[[126 138 144 143 107 142 141]
 [122 143 140 136 116 138 144]
 [117 147 132 127 113 137 137]]
->
[[126 122 117]
 [138 143 147]
 [144 140 132]
 [143 136 127]
 [107 116 113]
 [142 138 137]
 [141 144 137]]

[[128 133 129 125 127]
 [126 120 121 131 125]
 [155 156 154 116 148]
 [123 137 132 117 121]
 [151 152 148 117 144]
 [129 135 131 124 128]
 [149 151 149 118 145]]
->
[[128 126 155 123 151 129 149]
 [133 120 156 137 152 135 151]
 [129 121 154 132 148 131 149]
 [125 131 116 117 117 124 118]
 [127 125 148 121 144 128 145]]

[[107 141 132 109 132 112 144]
 [119 140 146 119 143 115 151]
 [111 108 125 150 114 116 154]
 [113 102 147 138 154 100 108]]
->
[[107 119 111 113]
 [141 140 108 102]
 [132 146 125 147]
 [109 119 150 138]
 [132 143 114 154]
 [112 115 116 100]
 [144 151 154 108]]

[[150 111 129 126 128 131 121 139 113 122 127 116]
 [150 111 138 126 129 131 120 141 114 122 127 115]
 [149 111 105 127 129 131 121 142 114 122 127 114]
 [151 111 131 124 127 131 122 134 111 122 128 119]
 [150 110 129 125 128 131 121 137 112 121 128 118]
 [150 110 131 127 130 131 120 143 115 122 127 114]
 [151 111 139 125 128 131 121 135 111 122 128 118]]
->
[[150 150 149 151 150 150 151]
 [111 111 111 111 110 110 111]
 [129 138 105 131 129 131 139]
 [126 126 127 124 125 127 125]
 [128 129 129 127 128 130 128]
 [131 131 131 131 131 131 131]
 [121 120 121 122 121 120 121]
 [139 141 142 134 137 143 135]
 [113 114 114 111 112 115 111]
 [122 122 122 122 121 122 122]
 [127 127 127 128 128 127 128]
 [116 115 114 119 118 114 118]]

[[126 129 127 117 138 129 118 136]
 [121 121 139 122 122 139 139 139]
 [106 110 112 139 125 126 134 136]
 [127 133 131 146 118 127 135 119]
 [120 143 147 142 125 131 121 125]
 [119 132 127 123 140 131 136 115]
 [127 120 137 122 142 132 135 117]
 [145 113 132 133 124 125 141 117]
 [122 127 139 118 131 136 139 131]
 [133 125 136 121 120 131 133 140]
 [115 151 124 123 115 129 140 127]]
->
[[126 121 106 127 120 119 127 145 122 133 115]
 [129 121 110 133 143 132 120 113 127 125 151]
 [127 139 112 131 147 127 137 132 139 136 124]
 [117 122 139 146 142 123 122 133 118 121 123]
 [138 122 125 118 125 140 142 124 131 120 115]
 [129 139 126 127 131 131 132 125 136 131 129]
 [118 139 134 135 121 136 135 141 139 133 140]
 [136 139 136 119 125 115 117 117 131 140 127]]

[[113 126 140 151 147 105 137 149 121 124 139 126 126]
 [130 129 136 116 118 138 151 125 120 133 104 124 120]
 [130 150 126 113 133 139 133 146 122 148 149 130 142]
 [146 127 122 112 105 112 150 110 107 137 118 150 136]
 [106 118 115 128 137 123 129 109 119 120 116 121 110]]
->
[[113 130 130 146 106]
 [126 129 150 127 118]
 [140 136 126 122 115]
 [151 116 113 112 128]
 [147 118 133 105 137]
 [105 138 139 112 123]
 [137 151 133 150 129]
 [149 125 146 110 109]
 [121 120 122 107 119]
 [124 133 148 137 120]
 [139 104 149 118 116]
 [126 124 130 150 121]
 [126 120 142 136 110]]

[[131 122 129 127]
 [151 146 119 114]
 [130 154 120 115]
 [143 130 157 149]
 [139 120 150 150]
 [144 116 127 134]]
->
[[131 151 130 143 139 144]
 [122 146 154 130 120 116]
 [129 119 120 157 150 127]
 [127 114 115 149 150 134]]

[[133 124 126 131 127 133 127 125 122]
 [128 100 135 134 115 141 120 111 112]
 [137 115 125 132 123 140 126 119 114]
 [136 107 125 134 119 144 119 116 108]]
->
[[133 128 137 136]
 [124 100 115 107]
 [126 135 125 125]
 [131 134 132 134]
 [127 115 123 119]
 [133 141 140 144]
 [127 120 126 119]
 [125 111 119 116]
 [122 112 114 108]]

[[121 103 103 147 101 146 104]
 [129 116 115 135 116 127 131]]
->
[[121 129]
 [103 116]
 [103 115]
 [147 135]
 [101 116]
 [146 127]
 [104 131]]
